Here is a tiny trained network, its code and every weight. The questions are about switching its units off for an input and a class, where a switched-off unit gives its printed mean instead of its output.

import numpy as np


def w(rows, s, z=0):
    codes = np.array(rows[::2]) - 128.0
    scale = np.full(codes.shape[1], s)
    scale[-1] = z or s
    return codes * scale


def f(y):
    return y / 2 * (1 + np.tanh(0.7978845608 * (y + 0.044715 * y**3)))


def log_softmax(a):
    a = a - a.max(-1, keepdims=True)
    return a - np.log(np.exp(a).sum(-1, keepdims=True))


def net(x, mask):
    res = np.array(x, float).reshape(1, 6) / 4 @ E
    y = f(res @ A[0][:, :-1].T + A[0][:, -1])
    res = res + np.where(mask, y, B[0][:, -1]) @ B[0][:, :-1]
    return log_softmax(res[-1] @ U[:, :-1].T + U[:, -1])


A, B = {}, {}
E = w([
[201,14,164,59,254,64,87,96,102,140],'x0',
[166,113,157,111,140,193,87,82,203,79],'x1',
[71,67,208,190,178,62,216,138,167,231],'x2',
[166,117,109,218,109,136,156,133,67,18],'x3',
[38,99,38,27,242,126,120,214,41,130],'x4',
[118,97,65,200,144,213,23,47,58,87],'x5',
],0.0083)
A[0] = w([
[118,125,146,122,95,149,52,104,152,110,142],'neuron 0',
[113,96,168,106,188,102,111,152,113,113,179],'neuron 1',
[98,103,142,59,160,92,162,250,102,114,198],'neuron 2',
[137,57,161,144,147,180,54,140,133,108,190],'neuron 3',
[110,138,149,94,137,141,157,133,153,147,158],'neuron 4',
[46,134,79,72,199,117,101,139,104,139,245],'neuron 5',
[143,169,151,174,71,132,144,144,145,151,255],'neuron 6',
[107,185,79,141,77,180,164,140,114,101,210],'neuron 7',
[64,179,151,128,70,96,179,115,149,153,249],'neuron 8',
[122,111,107,126,133,177,43,74,127,126,198],'neuron 9',
[201,112,135,126,165,156,123,47,86,98,210],'neuron 10',
[185,107,188,152,101,76,155,83,161,133,195],'neuron 11',
[149,108,131,152,156,14,122,163,137,137,234],'neuron 12',
[195,114,162,134,105,196,86,116,125,89,195],'neuron 13',
],0.012,0.0038)
B[0] = w([
[113,137,104,116,187,153,118,101,142,116,190],'neuron 0',
[148,98,114,104,112,108,94,120,92,143,193],'neuron 1',
[138,108,86,74,90,156,151,151,101,136,255],'neuron 2',
[143,122,115,172,133,139,104,73,118,129,204],'neuron 3',
[120,118,139,122,130,131,121,164,143,130,162],'neuron 4',
[87,122,53,120,131,169,165,105,66,195,254],'neuron 5',
[125,124,155,133,165,109,128,166,181,102,223],'neuron 6',
[64,160,124,151,135,135,144,154,109,36,241],'neuron 7',
[89,82,160,106,198,163,247,159,146,88,230],'neuron 8',
[115,194,135,162,186,179,88,73,99,157,228],'neuron 9',
[167,157,143,157,92,100,91,60,134,120,225],'neuron 10',
[182,120,190,110,113,115,166,143,140,135,216],'neuron 11',
[175,66,125,126,107,95,121,166,109,146,198],'neuron 12',
[135,187,105,99,139,95,104,109,191,71,231],'neuron 13',
],0.013,0.014)
U = w([
[105,92,53,26,83,160,143,209,64,197,156],'0',
[38,137,154,170,120,160,147,254,168,81,249],'1',
[77,148,117,188,138,201,83,97,88,196,23],'2',
[176,181,158,103,112,141,79,58,193,97,147],'3',
[229,82,204,152,51,57,101,112,115,132,148],'4',
[134,75,255,92,130,134,171,189,206,194,23],'5',
],0.0095,0.0011)

Each question gives the input, the list of numbers given to net, and the class t.
The units are the neurons (one row each of A and B). Each row of codes is followed by its name. A weight is (code - 128) times the scale printed after its matrix; where a second scale follows, it is the last column's (A, B and U).
mask holds one flag per neuron, in row order. A switched-off neuron (its flag False) gives its mean, the last column of its row in B, instead of its output. The means were averaged over made-up inputs and are rounded, as every weight is.
A unit's drop is (log p(t) with every unit on - log p(t) with that unit switched off) / (log p(t) with every unit on - log p(t) with every unit switched off).
The circuit of an input: a set's keep is (log p(t) with only the set's units on - log p(t) with every unit switched off) / (log p(t) with every unit on - log p(t) with every unit switched off). Starting from the 12 units with the biggest drops (on a tie, the unit counted first), units are removed one at a time, each time the one whose removal leaves the highest keep (on an exact tie, the one counted first), for as long as the keep stays at least 0.8.
units of the circuit, in order: the units of the circuit, biggest drop first
most important unit: the unit with the biggest drop
k most important neurons: the k neurons with the biggest drops, biggest first
drop when u is switched off: that unit's drop, to one decimal
input [1,6,6,-7,2,-4], class 0: most important unit -> neuron 2
input [3,5,-1,6,5,3], class 2: 2 most important neurons -> (neuron 5; neuron 9)
input [2,8,0,3,-5,-6], class 4: 2 most important neurons -> (neuron 11; neuron 8)
input [-5,-8,7,1,2,-7], class 5: units of the circuit, in order -> (neuron 8; neuron 12)
input [8,1,-8,-2,2,4], class 2: 3 most important neurons -> (neuron 5; neuron 9; neuron 11)
input [0,5,-8,-2,4,6], class 2: 2 most important neurons -> (neuron 9; neuron 5)
input [2,-6,-3,1,-2,-1], class 4: 3 most important neurons -> (neuron 5; neuron 8; neuron 2)
input [6,3,-8,7,6,-2], class 2: units of the circuit, in order -> (neuron 5; neuron 10; neuron 9)
input [2,-4,-3,6,0,5], class 3: 3 most important neurons -> (neuron 5; neuron 10; neuron 13)
input [-3,0,0,-8,-4,3], class 1: units of the circuit, in order -> (neuron 10; neuron 8)
input [-3,-3,2,4,-4,7], class 3: 2 most important neurons -> (neuron 5; neuron 8)
input [-5,-2,-8,1,5,0], class 1: 3 most important neurons -> (neuron 7; neuron 1; neuron 12)
input [1,1,4,-5,-3,7], class 3: drop when neuron 9 is switched off -> -0.2
input [-5,0,3,-4,-7,-1], class 5: units of the circuit, in order -> (neuron 11)
input [-1,-4,3,7,4,3], class 0: drop when neuron 9 is switched off -> 0.1
input [-6,-3,-1,-4,-7,8], class 1: drop when neuron 6 is switched off -> 0.1
input [-5,-5,-7,2,5,6], class 2: drop when neuron 11 is switched off -> 0.0
